Two labels a row
[ -2.6   9.0  44.3   5.6   4.2 -12.5  -3.2   2.2  -3.3  -8.9  -1.0  20.2
 -18.4  16.6 -19.0  -3.5  14.6  68.0   2.5   1.8  -6.2] : (83), (64)
[-10.2  -0.9 -30.6  -1.0   8.4  -2.4   1.8   3.7  -7.3  -6.3  -3.8   0.8
   5.0   1.1 -11.3  -5.0   2.1   2.6  -3.7  -5.8   7.1] : (84), (62)
[-14.8 -37.6  11.4 -20.5  17.7  11.2 -23.9  -9.1   1.7  16.4  -5.6 -18.8
   3.3   9.7   1.1   7.0  -2.3   1.2   2.4  -6.4   5.4] : (84), (64)
[  8.7  17.4  16.7  18.6 -13.4 -19.0  -7.1   1.9  18.2   3.9   5.7 -21.9
  -0.4 -12.2 -15.5  -7.0 -33.0  13.6  -5.4  21.3   4.1] : (85), (64)
[ -7.2   6.6  19.6 -20.4  13.6  16.3 -14.1   3.2  12.4 -18.9  -2.8 -24.2
  -6.7  -6.9   0.5  -1.5   2.3  -5.0  14.2   8.1  -0.4] : (84), (64)
[  7.6  -0.2 -68.8  30.9 -13.0  -6.1  -9.4  10.1   1.6 -14.3  23.8 -26.6
 -13.8  16.4 -19.8   5.0 -15.1  -0.9 -16.3   0.9 -18.8] : (85), (62)
[  7.3   5.7  47.4  -9.4   8.6  22.4  -6.4   6.0   2.9  -8.8  24.1 -21.8
  -3.0   2.9 -25.8  14.3  -7.8  14.5   9.2  10.1   4.2] : (83), (64)
[-34.9  28.4  50.9   3.7  44.7  -5.8  17.6  12.5   2.1 -13.7 -69.9   1.3
 -11.2   6.3 -44.2 -13.9  84.9  17.7  10.3  12.6  -2.7] : (84), (64)
[ -0.9 -28.5  -2.9  29.0   8.1   5.1  10.0   0.3   5.1 -33.4  15.9  -9.5
 -16.9 -17.8  -9.1  -5.3  -6.4  -8.3  -4.7  15.2   1.9] : (87), (62)
[  1.0 -25.8 -31.2  28.9  10.3 -31.6  -5.6  -2.2   5.2 -29.3  20.0   5.1
  -9.8   1.3 -17.1   5.7  -3.8  82.6 -13.7 -20.7  24.8] : (84), (62)
[  4.8   9.8  30.8  29.2 -16.7  16.4  -6.8  -6.4  14.2  -0.4  30.1  10.2
  -0.7  -6.9 -14.4 -17.6 -22.1  16.5  -0.6  11.6  -5.1] : (85), (64)
[  4.2  18.6  15.6  -3.2  -9.1   5.5  -2.6   8.4   2.2   5.5  -1.3 -10.4
   6.5  -0.6  -4.8  -6.8 -24.1   6.2 -14.7   7.0 -17.0] : (85), (64)
[ -8.5  19.4  18.9   8.2   2.6  11.8 -10.7   0.8   7.1   0.5   2.3 -11.8
 -12.1  -1.2 -24.7  -8.2  16.8  -2.8 -13.1  11.6  -4.5] : (85), (64)
[  6.6  30.9  33.9  48.3 -17.9   5.0  -4.3  -7.9  -5.1 -20.1  31.4  -4.5
 -34.3   8.2 -29.0  -9.1   0.6  42.5  -1.3  -6.5  11.6] : (83), (64)
[ -2.3  17.7  13.9 -53.0  36.6  33.6   1.6  36.8  15.1  25.5 -47.9 -12.7
  36.3   0.0  -4.3   2.8  22.7  -8.8  -5.2  10.7 -27.9] : (85), (64)
[ -2.9  15.5  32.2  40.7 -20.5  12.4  -9.5  -3.5   4.1 -12.4  18.4   8.5
  -0.2 -13.8 -15.9 -11.5 -27.1  17.7  -2.4   7.1 -16.1] : (85), (64)
[  5.8 -20.6 -61.0  27.2 -25.2 -15.2  -2.2   7.8   5.5 -11.7  19.3  -7.6
  -5.6   7.6 -13.5 -43.2  -0.3  -8.6   9.5 -12.6  12.8] : (83), (62)
[-16.6  16.9  48.9   1.6  13.9  20.8  12.8  -5.5   4.9  -2.3   4.4 -11.5
 -13.7 -11.5 -17.0  -5.6  -9.2   6.2   4.0   0.9   4.7] : (85), (64)
[ -7.9 -16.7 -11.3  32.9  16.8 -18.6  -3.0  -0.3  13.3  -9.3 -16.9  11.9
 -18.8  -0.6  -6.1  -0.3  45.2  -5.9   6.1  -8.1   6.1] : (84), (62)
[-12.7 -12.2 -54.3  50.5 -13.6 -18.3  -8.3 -11.8 -16.9 -26.8  43.2  -0.6
 -34.9   5.0 -20.5  -3.9 -21.6  -5.6  -2.0   5.6  13.5] : (84), (62)
[ 14.1  14.4   9.6  14.7  17.0  -2.0   9.6   1.8   4.0 -13.0   0.6   3.1
  10.8   2.5 -24.8  -1.5 -18.9  13.0  -5.7  -8.7   0.8] : (84), (64)
[ -3.3  12.6  -8.6  47.5 -16.3   7.5 -16.4 -12.5 -15.4 -39.8  25.7  -2.8
 -34.7 -16.4 -18.2  -6.9 -28.9  15.4  -3.2 -12.2  24.0] : (84), (64)
